Here is a tiny trained network, its code and every weight. The questions are about switching its units off for an input and a target symbol, where a switched-off unit gives its printed mean instead of its output.

import numpy as np


def w(rows, s, z=0):
    codes = np.array(rows[::2]) - 128.0
    scale = np.full(codes.shape[1], s)
    scale[-1] = z or s
    return codes * scale


def softmax(a):
    e = np.exp(a - a.max(-1, keepdims=True))
    return e / e.sum(-1, keepdims=True)


def log_softmax(a):
    a = a - a.max(-1, keepdims=True)
    return a - np.log(np.exp(a).sum(-1, keepdims=True))


def net(x, mask):
    ids = ['ΓΔΘεξτ'.index(c) for c in x.split()]
    T = len(ids)
    res = E[ids] + P[:T]
    u = 0
    for l in range(3):
        r = res
        for j in range(3):
            rows = slice(2 * j, 2 * j + 2)
            q, k, v = (r @ M[l][rows].T for M in (Q, K, V))
            z = softmax(np.where(np.tri(T) > 0, q @ k.T / 2**0.5, -1e9)) @ v
            o = O[l][rows]
            res = res + np.where(mask[u + j], z, o[:, -1]) @ o[:, :-1]
        u += 3
    return log_softmax(res[-1] @ U[:, :-1].T + U[:, -1])


Q, K, V, O = {}, {}, {}, {}
E = w([
[126,114,56,217,134],'Γ',
[57,144,219,104,176],'Δ',
[108,100,19,194,147],'Θ',
[149,125,96,254,117],'ε',
[212,205,92,160,137],'ξ',
[184,35,149,43,114],'τ',
],0.0045)
P = w([
[7,236,72,73,2],'0',
[141,77,217,189,114],'1',
[113,92,196,143,154],'2',
[112,76,180,151,175],'3',
[134,81,164,142,170],'4',
[145,89,145,130,181],'5',
[162,94,130,132,183],'6',
[167,92,122,132,200],'7',
[185,102,122,127,207],'8',
[199,114,117,126,213],'9',
[215,116,119,129,229],'10',
[199,111,102,114,219],'11',
[225,128,118,117,241],'12',
],0.0022)
Q[0] = w([
[222,89,59,152,60],'L0H1',
[166,93,193,192,206],'L0H1',
[234,2,157,134,192],'L0H2',
[62,217,114,174,165],'L0H2',
[134,123,115,170,166],'L0H3',
[170,77,173,123,143],'L0H3',
],0.018)
K[0] = w([
[165,88,112,35,41],'L0H1',
[71,167,155,74,178],'L0H1',
[177,100,78,1,227],'L0H2',
[4,182,187,203,38],'L0H2',
[133,123,95,129,101],'L0H3',
[162,89,119,161,155],'L0H3',
],0.022)
V[0] = w([
[122,131,122,118,129],'L0H1',
[167,63,145,76,113],'L0H1',
[102,142,191,162,81],'L0H2',
[195,108,94,111,65],'L0H2',
[184,98,126,141,248],'L0H3',
[157,117,147,152,188],'L0H3',
],0.017)
O[0] = w([
[117,125,125,120,132,125],'L0H1',
[167,154,56,98,185,248],'L0H1',
[206,92,107,112,87,66],'L0H2',
[97,115,201,164,62,202],'L0H2',
[144,145,149,176,254,225],'L0H3',
[152,121,144,162,185,181],'L0H3',
],0.0099,0.0017)
Q[1] = w([
[88,174,69,181,23],'L1H1',
[157,225,83,110,77],'L1H1',
[178,147,18,176,165],'L1H2',
[158,174,143,76,122],'L1H2',
[171,90,17,246,146],'L1H3',
[81,94,166,254,53],'L1H3',
],0.023)
K[1] = w([
[110,166,124,107,48],'L1H1',
[85,142,70,148,82],'L1H1',
[112,155,181,153,254],'L1H2',
[110,87,129,120,135],'L1H2',
[206,183,137,162,195],'L1H3',
[135,183,66,136,14],'L1H3',
],0.034)
V[1] = w([
[144,191,88,248,118],'L1H1',
[36,11,18,190,135],'L1H1',
[150,215,66,185,168],'L1H2',
[136,92,201,152,217],'L1H2',
[14,153,171,75,139],'L1H3',
[135,18,176,173,193],'L1H3',
],0.017)
O[1] = w([
[132,122,97,99,54,45],'L1H1',
[121,253,177,132,72,114],'L1H1',
[127,145,163,193,171,51],'L1H2',
[96,165,65,120,127,4],'L1H2',
[97,196,137,92,143,67],'L1H3',
[212,161,129,116,118,177],'L1H3',
],0.016,0.003)
Q[2] = w([
[72,159,16,205,146],'L2H1',
[181,152,142,28,193],'L2H1',
[89,176,149,58,1],'L2H2',
[244,210,130,124,199],'L2H2',
[194,139,108,71,167],'L2H3',
[121,162,42,119,117],'L2H3',
],0.014)
K[2] = w([
[217,165,49,168,177],'L2H1',
[171,75,211,73,110],'L2H1',
[114,204,225,48,110],'L2H2',
[178,176,93,250,126],'L2H2',
[170,149,144,77,173],'L2H3',
[178,163,103,155,151],'L2H3',
],0.015)
V[2] = w([
[241,97,171,65,104],'L2H1',
[113,148,24,53,100],'L2H1',
[102,184,104,80,212],'L2H2',
[197,161,160,132,114],'L2H2',
[235,91,131,34,73],'L2H3',
[164,137,128,253,99],'L2H3',
],0.013)
O[2] = w([
[142,137,44,41,69,201],'L2H1',
[223,93,196,130,105,1],'L2H1',
[152,113,206,159,193,60],'L2H2',
[163,179,108,158,117,136],'L2H2',
[94,152,82,254,177,216],'L2H3',
[28,119,123,72,116,23],'L2H3',
],0.0085,0.0092)
U = w([
[103,169,153,122,84,52],'Γ',
[253,83,126,144,85,185],'Δ',
[104,236,194,101,116,147],'Θ',
[99,140,71,75,103,106],'ε',
[50,9,127,84,170,252],'ξ',
[100,176,134,194,191,32],'τ',
],0.004,0.0015)

Each question gives the input, a string of symbols that net reads in full, and the target symbol t.
The units are the heads (2 rows each of Q, K, V and O). Each row of codes is followed by its name. A weight is (code - 128) times the scale printed after its matrix; where a second scale follows, it is the last column's (O and U).
mask holds one flag per head, layer by layer. A switched-off head (its flag False) gives its mean, the last column of its rows in O, instead of its output. The means were averaged over made-up inputs and are rounded, as every weight is.
A unit's drop is (log p(t) with every unit on - log p(t) with that unit switched off) / (log p(t) with every unit on - log p(t) with every unit switched off).
The circuit of an input: a set's keep is (log p(t) with only the set's units on - log p(t) with every unit switched off) / (log p(t) with every unit on - log p(t) with every unit switched off). Starting from all 9 units, units are removed one at a time, each time the one whose removal leaves the highest keep (on an exact tie, the one counted first), for as long as the keep stays at least 0.8.
units of the circuit, in order: the units of the circuit, biggest drop first
most important unit: the unit with the biggest drop
heads that matter: for each layer, one digit per head in row order, 1 if its drop is at least 0.15 and else 0, layers parted by /
input Δ ε ξ, target Δ: most important unit => L1H3
input Γ τ τ Θ Θ, target τ: units of the circuit, in order => [L1H2; L2H1]
input Δ Δ τ Θ Δ τ ξ Δ τ, target τ: units of the circuit, in order => [L0H3; L1H3; L1H1; L2H1]
input ξ τ τ τ, target τ: heads that matter => 111 / 011 / 001
input Θ τ ε τ τ Γ Δ, target ξ: heads that matter => 101 / 101 / 010
input ε ξ Θ τ τ ξ ε, target τ: units of the circuit, in order => [L1H2; L2H1]
input ε Γ Γ, target ε: heads that matter => 111 / 110 / 110
input τ ε Δ ξ ξ ξ, target ξ: heads that matter => 101 / 101 / 001
input ξ Δ τ ε, target Δ: heads that matter => 111 / 101 / 001
input τ ξ Γ, target τ: units of the circuit, in order => [L1H2; L0H3; L2H3]
input τ Γ ε, target τ: heads that matter => 001 / 110 / 100
input ε τ τ ξ, target τ: units of the circuit, in order => [L0H1; L1H2; L0H3; L2H3]
input Θ ξ Θ, target Θ: units of the circuit, in order => [L1H3; L1H1; L0H3; L0H1]
input Γ ε Θ τ, target ξ: units of the circuit, in order => [L0H2; L0H3; L1H3; L2H2]
input ξ ξ ε, target ξ: units of the circuit, in order => [L1H3; L0H3; L2H2]
input ε Δ Γ, target ε: units of the circuit, in order => [L1H2; L0H3; L0H2; L2H1]
input Δ τ τ Δ τ ξ Γ Δ Δ Δ Δ ε, target Δ: units of the circuit, in order => [L1H3; L1H2; L2H1; L0H1]
input τ Δ Γ Θ Θ Γ, target Θ: units of the circuit, in order => [L1H1; L0H3; L2H3; L1H2]
input ε Δ ε, target ε: units of the circuit, in order => [L1H2; L0H2; L0H3; L2H1]
input ξ ε Δ, target ξ: most important unit => L1H3
input ε Δ ξ Δ ξ Θ τ τ Δ Δ ξ ε Δ, target ε: heads that matter => 111 / 011 / 100
input τ ξ ε Θ Θ Δ τ Θ τ ξ τ, target ε: heads that matter => 111 / 011 / 100
input τ Θ τ Θ Θ ε, target Θ: heads that matter => 000 / 110 / 001
input ξ τ Θ, target ξ: heads that matter => 011 / 101 / 010
input ξ ξ ξ Θ, target ξ: units of the circuit, in order => [L1H3; L0H3; L2H2; L0H1]
input τ Γ τ Γ τ Θ τ Θ Θ τ ξ, target Θ: heads that matter => 010 / 110 / 001
